Below is a small trained network, with its code and all its weights. Each question gives an input and a target symbol and asks what happens when units are switched off, that is, made to give their printed mean instead of their output.

import numpy as np


def w(rows, s, z=0):
    codes = np.array(rows[::2]) - 128.0
    scale = np.full(codes.shape[1], s)
    scale[-1] = z or s
    return codes * scale


def norm(h):
    return h / np.sqrt((h * h).mean(-1, keepdims=True) + 1e-5)


def f(y):
    return np.maximum(y, 0)


def softmax(a):
    e = np.exp(a - a.max(-1, keepdims=True))
    return e / e.sum(-1, keepdims=True)


def log_softmax(a):
    a = a - a.max(-1, keepdims=True)
    return a - np.log(np.exp(a).sum(-1, keepdims=True))


def net(x, mask):
    ids = ['ΓΔΘΛΞΦαβζημπστω'.index(c) for c in x.split()]
    T = len(ids)
    res = E[ids] + P[:T]
    u = 0
    for l in range(3):
        r = norm(res)
        for j in range(2):
            rows = slice(2 * j, 2 * j + 2)
            q, k, v = (r @ M[l][rows].T for M in (Q, K, V))
            z = softmax(np.where(np.tri(T) > 0, q @ k.T / 2**0.5, -1e9)) @ v
            o = O[l][rows]
            res = res + np.where(mask[u + j], z, o[:, -1]) @ o[:, :-1]
        u += 2
        y = f(norm(res) @ A[l][:, :-1].T + A[l][:, -1])
        res = res + np.where(mask[u : u + 8], y, B[l][:, -1]) @ B[l][:, :-1]
        u += 8
    return log_softmax(norm(res)[-1] @ U[:, :-1].T + U[:, -1])


Q, K, V, O, A, B = {}, {}, {}, {}, {}, {}
E = w([
[128,148,169],'Γ',
[244,81,151],'Δ',
[109,35,111],'Θ',
[150,176,111],'Λ',
[141,170,112],'Ξ',
[150,183,115],'Φ',
[161,218,148],'α',
[153,112,119],'β',
[61,146,100],'ζ',
[135,177,105],'η',
[133,164,113],'μ',
[131,162,116],'π',
[144,102,253],'σ',
[125,141,195],'τ',
[3,114,182],'ω',
],0.028)
P = w([
[252,100,118],'0',
[241,117,134],'1',
[236,121,134],'2',
[232,126,143],'3',
[235,125,140],'4',
[230,129,140],'5',
[238,118,131],'6',
],0.0039)
Q[0] = w([
[225,109,164],'0.h0',
[179,58,57],'0.h0',
[139,9,236],'0.h1',
[223,164,94],'0.h1',
],0.013)
K[0] = w([
[132,124,49],'0.h0',
[98,205,76],'0.h0',
[172,7,126],'0.h1',
[230,178,108],'0.h1',
],0.016)
V[0] = w([
[58,137,162],'0.h0',
[136,167,255],'0.h0',
[32,104,231],'0.h1',
[57,147,71],'0.h1',
],0.0052)
O[0] = w([
[233,165,80,67],'0.h0',
[88,82,111,224],'0.h0',
[98,53,91,4],'0.h1',
[74,70,253,55],'0.h1',
],0.0049,0.0026)
A[0] = w([
[125,45,157,115],'0.n0',
[133,124,157,140],'0.n1',
[87,41,153,145],'0.n2',
[146,165,129,7],'0.n3',
[106,176,83,110],'0.n4',
[106,178,134,228],'0.n5',
[130,207,165,126],'0.n6',
[131,254,155,215],'0.n7',
],0.014,0.0022)
B[0] = w([
[21,49,75,151],'0.n0',
[26,100,192,145],'0.n1',
[63,34,41,154],'0.n2',
[131,108,103,155],'0.n3',
[254,130,109,161],'0.n4',
[118,138,89,177],'0.n5',
[184,88,82,205],'0.n6',
[156,106,36,251],'0.n7',
],0.0067,0.013)
Q[1] = w([
[129,224,55],'1.h0',
[108,70,224],'1.h0',
[140,7,47],'1.h1',
[99,255,62],'1.h1',
],0.009)
K[1] = w([
[56,171,77],'1.h0',
[182,2,195],'1.h0',
[44,213,82],'1.h1',
[254,141,132],'1.h1',
],0.0098)
V[1] = w([
[103,44,254],'1.h0',
[105,108,47],'1.h0',
[61,90,236],'1.h1',
[253,94,108],'1.h1',
],0.0057)
O[1] = w([
[5,192,254,41],'1.h0',
[151,237,246,182],'1.h0',
[182,51,77,3],'1.h1',
[45,11,126,239],'1.h1',
],0.004,0.0041)
A[1] = w([
[215,135,90,103],'1.n0',
[239,57,151,110],'1.n1',
[80,112,72,138],'1.n2',
[141,120,111,4],'1.n3',
[150,211,126,103],'1.n4',
[169,123,9,3],'1.n5',
[146,183,196,126],'1.n6',
[178,90,154,64],'1.n7',
],0.012,0.0024)
B[1] = w([
[166,114,148,246],'1.n0',
[113,93,197,229],'1.n1',
[191,255,234,162],'1.n2',
[123,143,109,134],'1.n3',
[95,14,47,160],'1.n4',
[22,218,217,254],'1.n5',
[92,104,112,134],'1.n6',
[70,108,246,155],'1.n7',
],0.006,0.009)
Q[2] = w([
[56,39,253],'2.h0',
[172,115,90],'2.h0',
[46,48,124],'2.h1',
[195,93,67],'2.h1',
],0.017)
K[2] = w([
[203,147,210],'2.h0',
[135,110,3],'2.h0',
[81,62,56],'2.h1',
[190,129,175],'2.h1',
],0.014)
V[2] = w([
[181,37,74],'2.h0',
[173,169,177],'2.h0',
[80,224,218],'2.h1',
[11,183,51],'2.h1',
],0.011)
O[2] = w([
[255,44,178,128],'2.h0',
[134,179,230,198],'2.h0',
[89,198,132,119],'2.h1',
[84,155,22,4],'2.h1',
],0.0078,0.0031)
A[2] = w([
[200,209,137,188],'2.n0',
[98,60,49,254],'2.n1',
[100,34,131,110],'2.n2',
[43,89,154,238],'2.n3',
[108,41,174,9],'2.n4',
[89,245,135,9],'2.n5',
[47,215,13,39],'2.n6',
[172,71,215,135],'2.n7',
],0.011,0.004)
B[2] = w([
[34,94,162,255],'2.n0',
[81,82,169,180],'2.n1',
[124,170,99,174],'2.n2',
[197,150,62,223],'2.n3',
[146,182,128,172],'2.n4',
[237,250,152,161],'2.n5',
[7,128,160,179],'2.n6',
[77,134,75,218],'2.n7',
],0.012,0.0072)
U = w([
[156,216,166,189],'Γ',
[163,82,253,142],'Δ',
[51,38,65,51],'Θ',
[161,104,116,217],'Λ',
[135,85,123,183],'Ξ',
[169,118,110,176],'Φ',
[245,178,117,101],'α',
[78,141,250,76],'β',
[30,207,103,116],'ζ',
[144,105,46,183],'η',
[114,66,129,158],'μ',
[109,65,131,151],'π',
[36,40,189,1],'σ',
[140,202,1,54],'τ',
[5,99,91,150],'ω',
],0.017,0.0048)

Each question gives the input, a string of symbols that net reads in full, and the target symbol t.
The units are the heads (2 rows each of Q, K, V and O) and the neurons (one row each of A and B). Each row of codes is followed by its name. A weight is (code - 128) times the scale printed after its matrix; where a second scale follows, it is the last column's (O, A, B and U).
mask holds one flag per unit, layer by layer, with each layer's heads first. A switched-off unit (its flag False) gives its mean, the last column of its rows in O or B, instead of its output. The means were averaged over made-up inputs and are rounded, as every weight is.
A unit's drop is (log p(t) with every unit on - log p(t) with that unit switched off) / (log p(t) with every unit on - log p(t) with every unit switched off).
The circuit of an input: a set's keep is (log p(t) with only the set's units on - log p(t) with every unit switched off) / (log p(t) with every unit on - log p(t) with every unit switched off). Starting from the 12 units with the biggest drops (on a tie, the unit counted first), units are removed one at a time, each time the one whose removal leaves the highest keep (on an exact tie, the one counted first), for as long as the keep stays at least 0.8.
units of the circuit, in order: the units of the circuit, biggest drop first
k most important neurons: the k neurons with the biggest drops, biggest first
k most important neurons of layer l: the k neurons of layer l with the biggest drops, biggest first
input Δ η η τ, target Δ: units of the circuit, in order => [2.h0; 1.n5]
input ζ Γ ζ Φ Γ, target Γ: 2 most important neurons of layer 1 => [1.n5; 1.n0]
input τ η η, target η: 4 most important neurons of layer 1 => [1.n0; 1.n4; 1.n5; 1.n7]
input Δ Δ π, target Δ: units of the circuit, in order => [2.h1]
input ζ β Λ τ μ, target β: 4 most important neurons => [1.n5; 2.n0; 1.n2; 0.n7]
input σ τ α, target α: 4 most important neurons => [0.n7; 2.n7; 0.n6; 2.n6]
input Γ Φ μ, target Γ: units of the circuit, in order => [1.n5; 2.n5]
input ω β Θ Γ Δ τ σ, target σ: units of the circuit, in order => [2.n7; 0.n2]
input η Γ Γ τ, target Γ: 4 most important neurons => [1.n4; 2.n0; 2.n3; 0.n4]
input π Δ μ, target Δ: 2 most important neurons => [0.n7; 0.n4]
input Δ μ α Λ τ π, target Δ: 4 most important neurons of layer 2 => [2.n3; 2.n0; 2.n6; 2.n1]
input α τ Γ β Γ α Λ, target Γ: 2 most important neurons of layer 2 => [2.n5; 2.n6]
input η η α σ τ, target τ: 2 most important neurons of layer 2 => [2.n3; 2.n0]
input α Λ π ω τ Ξ, target ω: 2 most important neurons => [1.n5; 0.n7]
input Δ π α, target Δ: 2 most important neurons of layer 1 => [1.n5; 1.n4]
input α η ω μ, target ω: 2 most important neurons of layer 1 => [1.n5; 1.n2]
input Ξ π Γ ω ω τ σ, target ω: 4 most important neurons => [0.n2; 0.n0; 1.n5; 2.n5]
input Ξ π ω α ζ σ, target ζ: most important neuron => [0.n7]
input Δ σ σ η, target Δ: 2 most important neurons of layer 2 => [2.n3; 2.n0]
input τ Δ π τ, target Δ: 4 most important neurons => [1.n5; 2.n0; 2.n6; 0.n1]
input η Ξ ω τ, target ω: 4 most important neurons of layer 1 => [1.n0; 1.n5; 1.n1; 1.n4]
input ζ Λ Ξ Γ η, target Γ: 2 most important neurons => [1.n5; 1.n2]
input σ μ Γ μ, target Γ: 2 most important neurons of layer 0 => [0.n7; 0.n0]
input Φ Γ η, target Γ: 2 most important neurons => [1.n5; 2.n5]
input Δ η Λ, target Δ: 2 most important neurons of layer 2 => [2.n3; 2.n0]
input Φ μ α, target α: 2 most important neurons => [0.n7; 0.n6]
